Rows and whether each has a hidden trait (one of two labels; each part has its own)
In the rows, zero is written as 128.
156, 128, 122, 108, 119, 119, 93, 139, 114, 145, 147, 161, 88, 135, 92, 194, 124, 118, 119, 139, 83, 212, 97, 150, 144, 143, 52, 221, 148, 164
j125
115, 119, 139, 52, 117, 137, 69, 135, 112, 118, 127, 117, 153, 126, 137, 113, 141, 117, 146, 120, 125, 117, 133, 124, 124, 130, 171, 82, 126, 161
j125
157, 112, 138, 120, 110, 125, 60, 148, 138, 104, 175, 204, 130, 111, 133, 123, 121, 109, 102, 133, 71, 124, 110, 144, 134, 141, 135, 175, 142, 99
j125
172, 113, 137, 151, 117, 117, 40, 148, 143, 112, 151, 229, 123, 119, 122, 157, 125, 109, 80, 168, 59, 147, 104, 144, 138, 133, 95, 175, 148, 92
j125
126, 107, 123, 147, 138, 124, 160, 126, 163, 124, 162, 140, 66, 149, 98, 178, 97, 153, 126, 130, 141, 179, 106, 127, 137, 131, 71, 153, 127, 129
j911
132, 122, 122, 144, 142, 117, 176, 115, 150, 151, 126, 135, 56, 165, 89, 185, 107, 156, 132, 131, 151, 210, 99, 143, 140, 131, 46, 190, 133, 159
j911
144, 115, 141, 108, 116, 126, 74, 140, 133, 112, 136, 150, 135, 132, 134, 98, 130, 116, 118, 132, 96, 126, 116, 145, 132, 136, 139, 141, 141, 116
j125
104, 150, 109, 140, 151, 130, 171, 120, 136, 123, 178, 106, 61, 110, 108, 196, 94, 132, 138, 82, 169, 146, 119, 112, 127, 132, 134, 103, 102, 170
j911
145, 108, 133, 92, 109, 125, 86, 142, 108, 130, 117, 171, 137, 148, 117, 107, 140, 122, 130, 143, 87, 167, 115, 151, 138, 137, 102, 176, 152, 146
j125
121, 125, 124, 162, 138, 129, 127, 127, 167, 104, 190, 127, 96, 117, 120, 174, 91, 137, 113, 118, 143, 133, 119, 114, 127, 128, 140, 89, 115, 109
j911
106, 139, 117, 85, 128, 130, 156, 116, 122, 143, 120, 94, 85, 149, 93, 177, 116, 141, 152, 113, 175, 186, 111, 124, 134, 134, 96, 111, 124, 203
j911
167, 115, 139, 162, 129, 114, 54, 147, 160, 101, 149, 240, 98, 118, 124, 166, 116, 119, 94, 160, 64, 147, 106, 148, 136, 131, 110, 167, 137, 101
j125
92, 147, 100, 62, 134, 138, 194, 118, 90, 153, 143, 78, 66, 144, 87, 157, 116, 138, 183, 72, 200, 185, 114, 120, 129, 145, 131, 96, 113, 246
j911
139, 99, 126, 153, 130, 125, 101, 152, 143, 103, 203, 212, 93, 105, 121, 191, 105, 122, 103, 123, 83, 135, 112, 128, 133, 134, 102, 186, 128, 118
j125
148, 121, 138, 161, 133, 116, 128, 117, 167, 118, 138, 137, 110, 142, 126, 139, 108, 135, 107, 155, 122, 146, 114, 140, 135, 124, 91, 161, 135, 85
j911
116, 141, 121, 136, 138, 129, 139, 116, 156, 116, 166, 109, 91, 123, 116, 179, 95, 135, 126, 116, 160, 145, 120, 112, 128, 128, 126, 93, 115, 136
j911
120, 112, 138, 79, 114, 138, 33, 152, 125, 81, 164, 174, 142, 105, 144, 106, 131, 111, 122, 117, 93, 74, 136, 115, 120, 136, 210, 52, 120, 131
j125
126, 119, 146, 76, 116, 133, 34, 140, 118, 111, 126, 154, 159, 122, 153, 95, 144, 111, 122, 128, 118, 93, 133, 128, 122, 129, 182, 78, 131, 134
j125
147, 104, 129, 166, 137, 120, 102, 146, 159, 112, 178, 210, 82, 119, 117, 175, 106, 132, 109, 133, 83, 150, 110, 134, 134, 130, 104, 175, 129, 113
j125
141, 106, 123, 118, 113, 129, 70, 159, 122, 93, 198, 219, 109, 103, 116, 145, 112, 109, 107, 119, 75, 123, 121, 137, 135, 145, 140, 161, 136, 137
j125
128, 115, 132, 129, 128, 128, 104, 135, 150, 106, 187, 159, 93, 120, 123, 160, 97, 127, 108, 125, 131, 138, 111, 124, 130, 133, 125, 134, 125, 119
j911
145, 111, 131, 107, 115, 125, 76, 149, 127, 108, 168, 196, 111, 120, 121, 132, 122, 114, 111, 128, 82, 143, 108, 144, 135, 142, 124, 174, 141, 127
j125
125, 102, 126, 163, 141, 125, 127, 143, 155, 103, 205, 191, 89, 111, 120, 177, 99, 136, 105, 125, 114, 141, 117, 120, 130, 129, 121, 155, 121, 118
j125
118, 99, 127, 107, 118, 134, 78, 160, 111, 63, 196, 219, 116, 107, 128, 119, 121, 122, 128, 108, 111, 95, 126, 123, 125, 143, 191, 99, 123, 165
j125
92, 131, 130, 57, 131, 137, 183, 106, 102, 144, 119, 44, 123, 152, 119, 105, 134, 137, 171, 100, 195, 138, 128, 122, 125, 130, 136, 102, 121, 179
j911
97, 133, 132, 94, 147, 129, 172, 102, 132, 136, 91, 58, 106, 158, 120, 126, 127, 151, 161, 111, 192, 139, 132, 120, 124, 119, 129, 75, 114, 171
j911
113, 134, 122, 125, 143, 126, 171, 109, 153, 150, 128, 78, 85, 144, 101, 193, 102, 144, 135, 122, 163, 176, 112, 117, 133, 122, 82, 123, 123, 148
j911
144, 147, 131, 68, 106, 129, 100, 122, 94, 147, 63, 89, 158, 149, 116, 92, 150, 113, 148, 143, 116, 157, 122, 146, 137, 135, 124, 126, 145, 163
j125
170, 111, 136, 142, 110, 119, 51, 153, 145, 106, 165, 223, 118, 108, 129, 149, 123, 105, 78, 158, 59, 133, 101, 143, 137, 137, 108, 174, 145, 86
j125
162, 119, 119, 125, 108, 122, 80, 156, 111, 127, 172, 244, 90, 109, 102, 190, 119, 102, 99, 138, 63, 171, 92, 144, 144, 148, 82, 212, 146, 145
j125
134, 101, 124, 160, 138, 125, 118, 140, 159, 112, 181, 184, 85, 128, 108, 186, 97, 143, 119, 130, 107, 162, 108, 127, 134, 131, 92, 154, 126, 125
j911
129, 126, 149, 83, 116, 133, 72, 130, 138, 97, 133, 130, 163, 127, 153, 75, 135, 112, 116, 124, 136, 80, 126, 130, 121, 129, 192, 64, 125, 111
j911
138, 142, 131, 80, 119, 127, 105, 113, 120, 151, 63, 76, 144, 157, 117, 107, 137, 123, 155, 140, 128, 166, 123, 142, 136, 129, 109, 114, 138, 154
j911
145, 141, 125, 127, 133, 116, 151, 100, 145, 178, 78, 83, 120, 155, 102, 174, 116, 132, 138, 156, 123, 208, 112, 136, 144, 122, 33, 179, 142, 137
j911
111, 123, 126, 83, 128, 133, 109, 140, 119, 108, 159, 167, 113, 117, 128, 125, 130, 117, 142, 98, 144, 121, 121, 123, 122, 139, 180, 93, 116, 177
j125
144, 106, 131, 112, 118, 125, 82, 150, 127, 108, 169, 187, 110, 121, 115, 138, 122, 116, 112, 127, 81, 151, 106, 144, 135, 142, 115, 176, 141, 133
j125
129, 99, 144, 125, 120, 132, 59, 158, 145, 57, 201, 210, 140, 102, 157, 84, 122, 116, 97, 120, 107, 56, 126, 125, 120, 135, 215, 91, 122, 102
j125
148, 119, 132, 162, 133, 118, 141, 123, 157, 117, 139, 157, 83, 142, 107, 159, 106, 138, 110, 143, 124, 168, 105, 140, 136, 132, 93, 155, 131, 113
j911
159, 123, 133, 135, 115, 118, 80, 132, 124, 128, 110, 160, 128, 143, 107, 164, 120, 131, 113, 172, 76, 182, 112, 145, 145, 132, 58, 186, 151, 123
j911
138, 110, 130, 151, 133, 124, 114, 131, 160, 112, 168, 159, 76, 133, 106, 171, 98, 143, 115, 138, 116, 173, 111, 132, 136, 132, 94, 144, 130, 113
j911

New part:
119, 114, 158, 44, 106, 129, 143, 128, 122, 154, 135, 169, 131, 123, 159, 109, 140, 95, 135, 120, 160, 105, 123, 87, 124, 153, 94, 119, 123, 175
G
123, 119, 153, 150, 140, 140, 174, 180, 146, 125, 130, 122, 144, 126, 88, 129, 138, 168, 133, 125, 125, 164, 139, 126, 70, 131, 116, 165, 120, 138
M
122, 127, 156, 121, 130, 130, 176, 161, 140, 128, 132, 134, 137, 128, 109, 127, 132, 150, 135, 121, 140, 150, 133, 120, 102, 144, 108, 137, 121, 150
M
122, 118, 151, 160, 143, 140, 182, 188, 149, 122, 130, 116, 147, 125, 74, 131, 139, 175, 133, 125, 121, 171, 141, 130, 61, 129, 118, 174, 119, 135
M
129, 126, 136, 176, 146, 139, 160, 166, 145, 108, 125, 104, 137, 130, 80, 134, 129, 173, 128, 128, 115, 177, 137, 140, 87, 120, 140, 150, 123, 112
M
137, 129, 97, 179, 133, 145, 69, 100, 120, 91, 114, 101, 114, 141, 123, 131, 124, 142, 115, 136, 107, 168, 121, 134, 125, 104, 188, 91, 136, 74
M
135, 132, 92, 211, 143, 148, 71, 111, 123, 78, 111, 89, 114, 146, 105, 138, 124, 162, 114, 137, 93, 186, 123, 143, 100, 98, 201, 91, 139, 62
M
126, 101, 140, 9, 92, 147, 77, 80, 103, 145, 128, 181, 115, 128, 204, 95, 143, 67, 127, 123, 172, 92, 108, 55, 136, 145, 120, 72, 130, 157
G
131, 122, 122, 176, 144, 142, 129, 150, 139, 107, 123, 103, 132, 132, 87, 132, 132, 164, 122, 131, 111, 176, 132, 134, 91, 111, 151, 145, 125, 102
M
131, 108, 125, 76, 113, 146, 82, 96, 114, 125, 125, 149, 117, 131, 162, 107, 136, 100, 121, 128, 148, 117, 113, 84, 130, 130, 142, 87, 128, 127
G
119, 126, 167, 29, 110, 105, 184, 134, 130, 182, 145, 172, 138, 111, 166, 114, 129, 84, 142, 118, 172, 61, 130, 109, 172, 165, 51, 153, 114, 205
G
120, 123, 159, 149, 141, 134, 195, 189, 150, 129, 133, 117, 148, 125, 77, 131, 137, 172, 134, 122, 126, 166, 142, 129, 68, 136, 108, 173, 119, 147
M
121, 117, 155, 64, 113, 130, 150, 132, 125, 151, 134, 161, 131, 125, 149, 113, 137, 109, 135, 120, 157, 114, 125, 93, 119, 151, 96, 121, 123, 170
G
137, 119, 103, 147, 129, 145, 63, 98, 118, 103, 118, 115, 115, 139, 135, 122, 127, 122, 114, 134, 118, 151, 118, 117, 128, 110, 176, 94, 133, 86
M
124, 119, 150, 146, 140, 141, 177, 178, 144, 122, 130, 122, 143, 127, 87, 129, 138, 166, 132, 125, 124, 167, 139, 126, 68, 130, 123, 161, 121, 134
M
118, 116, 159, 133, 140, 133, 196, 201, 150, 138, 135, 126, 152, 122, 73, 130, 143, 170, 136, 122, 124, 160, 144, 124, 55, 135, 104, 191, 118, 154
M
126, 103, 141, 35, 101, 147, 89, 95, 110, 143, 128, 178, 121, 128, 183, 100, 143, 84, 127, 124, 163, 105, 114, 69, 125, 144, 119, 87, 128, 153
G
137, 128, 101, 164, 134, 141, 76, 98, 120, 97, 117, 106, 114, 139, 130, 128, 123, 137, 116, 134, 115, 157, 118, 131, 133, 108, 181, 88, 134, 82
M
136, 117, 103, 154, 133, 147, 72, 107, 122, 102, 118, 112, 118, 137, 125, 125, 130, 134, 114, 135, 113, 155, 121, 119, 116, 105, 176, 106, 132, 88
M
125, 109, 146, 80, 116, 145, 122, 129, 123, 134, 129, 152, 129, 127, 143, 112, 141, 115, 129, 124, 148, 129, 123, 88, 103, 138, 123, 117, 125, 146
M
131, 125, 134, 163, 141, 139, 150, 154, 141, 111, 125, 109, 134, 131, 93, 132, 129, 165, 127, 128, 118, 172, 134, 139, 96, 123, 144, 141, 123, 114
M
129, 109, 137, 40, 103, 144, 85, 82, 108, 134, 126, 168, 115, 131, 186, 102, 137, 83, 126, 125, 162, 110, 110, 71, 144, 142, 130, 73, 129, 145
G
128, 133, 147, 116, 126, 131, 151, 126, 129, 119, 127, 135, 126, 132, 135, 123, 125, 133, 131, 124, 145, 146, 124, 116, 133, 160, 127, 96, 124, 138
M
118, 127, 162, 27, 103, 112, 160, 111, 119, 166, 138, 176, 125, 121, 181, 112, 130, 79, 140, 117, 173, 77, 121, 96, 167, 166, 73, 108, 121, 191
G
124, 103, 152, 78, 119, 149, 131, 146, 130, 138, 130, 150, 136, 125, 127, 112, 147, 125, 129, 124, 139, 137, 128, 89, 80, 135, 116, 140, 124, 148
M
117, 112, 163, 71, 120, 126, 176, 168, 135, 160, 140, 158, 143, 119, 124, 118, 143, 120, 139, 120, 148, 110, 133, 101, 96, 149, 81, 165, 119, 178
M
136, 117, 109, 111, 121, 142, 75, 88, 115, 114, 120, 130, 113, 136, 152, 116, 127, 114, 117, 131, 138, 137, 113, 105, 143, 120, 163, 83, 131, 105
G
137, 134, 104, 187, 137, 140, 79, 103, 122, 88, 114, 97, 114, 142, 119, 133, 120, 148, 116, 135, 105, 172, 120, 141, 131, 104, 188, 87, 135, 68
M
132, 118, 123, 131, 129, 142, 111, 124, 129, 117, 123, 124, 125, 132, 122, 122, 131, 136, 122, 130, 130, 151, 124, 114, 116, 121, 153, 115, 127, 114
M
129, 114, 129, 171, 143, 139, 131, 165, 142, 111, 124, 107, 139, 129, 84, 130, 137, 166, 124, 131, 111, 172, 136, 129, 69, 110, 147, 159, 124, 107
M
131, 109, 127, 80, 113, 146, 90, 101, 116, 126, 125, 150, 118, 133, 157, 109, 136, 104, 122, 127, 148, 123, 115, 87, 126, 131, 143, 93, 128, 128
G
133, 94, 106, 131, 131, 160, 63, 126, 123, 115, 121, 122, 127, 131, 113, 117, 147, 132, 113, 136, 113, 149, 121, 99, 74, 98, 173, 143, 130, 95
M
135, 121, 112, 131, 129, 139, 90, 103, 122, 109, 121, 121, 118, 136, 133, 123, 126, 131, 118, 132, 126, 149, 118, 118, 134, 119, 161, 97, 129, 100
M
136, 124, 94, 194, 139, 151, 66, 111, 123, 87, 113, 96, 116, 142, 108, 132, 128, 152, 113, 138, 97, 176, 122, 134, 101, 97, 194, 106, 137, 65
M
123, 114, 149, 29, 99, 137, 112, 93, 110, 147, 131, 177, 120, 127, 189, 104, 138, 83, 131, 122, 167, 99, 113, 75, 142, 152, 109, 80, 127, 167
G
130, 104, 124, 132, 130, 154, 106, 147, 130, 118, 124, 125, 134, 129, 106, 120, 142, 144, 121, 131, 121, 153, 129, 107, 79, 113, 152, 141, 126, 112
M
127, 103, 140, 40, 103, 148, 92, 98, 111, 137, 128, 166, 120, 129, 176, 102, 142, 91, 126, 124, 159, 110, 114, 68, 124, 139, 126, 88, 128, 148
G
117, 132, 168, 83, 123, 108, 203, 161, 138, 158, 142, 150, 140, 120, 129, 124, 129, 124, 142, 118, 152, 111, 134, 121, 135, 159, 72, 153, 117, 182
M
127, 130, 142, 162, 141, 136, 165, 161, 143, 113, 126, 111, 137, 130, 86, 131, 128, 166, 131, 127, 125, 170, 135, 134, 96, 129, 131, 139, 122, 123
M
121, 109, 154, 102, 126, 142, 154, 170, 137, 139, 132, 142, 141, 124, 106, 119, 146, 143, 132, 123, 136, 141, 134, 102, 68, 136, 110, 160, 121, 152
M
127, 116, 143, 73, 111, 140, 117, 108, 118, 132, 128, 156, 122, 130, 164, 111, 135, 106, 129, 124, 158, 122, 118, 90, 131, 144, 124, 89, 126, 146
G
134, 78, 106, 45, 104, 169, 18, 88, 104, 131, 122, 161, 120, 130, 173, 95, 154, 82, 110, 134, 142, 110, 110, 53, 97, 111, 163, 104, 132, 112
G
136, 124, 81, 218, 146, 152, 75, 128, 129, 78, 112, 85, 120, 144, 94, 138, 130, 171, 113, 137, 87, 193, 127, 142, 79, 91, 201, 113, 139, 57
M
120, 116, 158, 41, 107, 128, 143, 122, 121, 153, 135, 168, 128, 125, 167, 109, 137, 99, 135, 120, 161, 104, 122, 87, 130, 154, 95, 110, 123, 171
G
122, 126, 156, 66, 111, 125, 158, 118, 122, 142, 133, 158, 126, 128, 161, 114, 128, 107, 135, 119, 159, 114, 121, 97, 142, 155, 99, 99, 124, 166
G
118, 114, 162, 38, 106, 126, 154, 135, 124, 166, 139, 170, 134, 119, 157, 110, 140, 95, 136, 119, 162, 88, 126, 89, 127, 156, 80, 138, 120, 183
G
121, 123, 155, 155, 141, 136, 187, 190, 149, 125, 131, 120, 146, 126, 76, 132, 135, 173, 135, 123, 123, 172, 141, 132, 68, 133, 117, 172, 119, 142
M
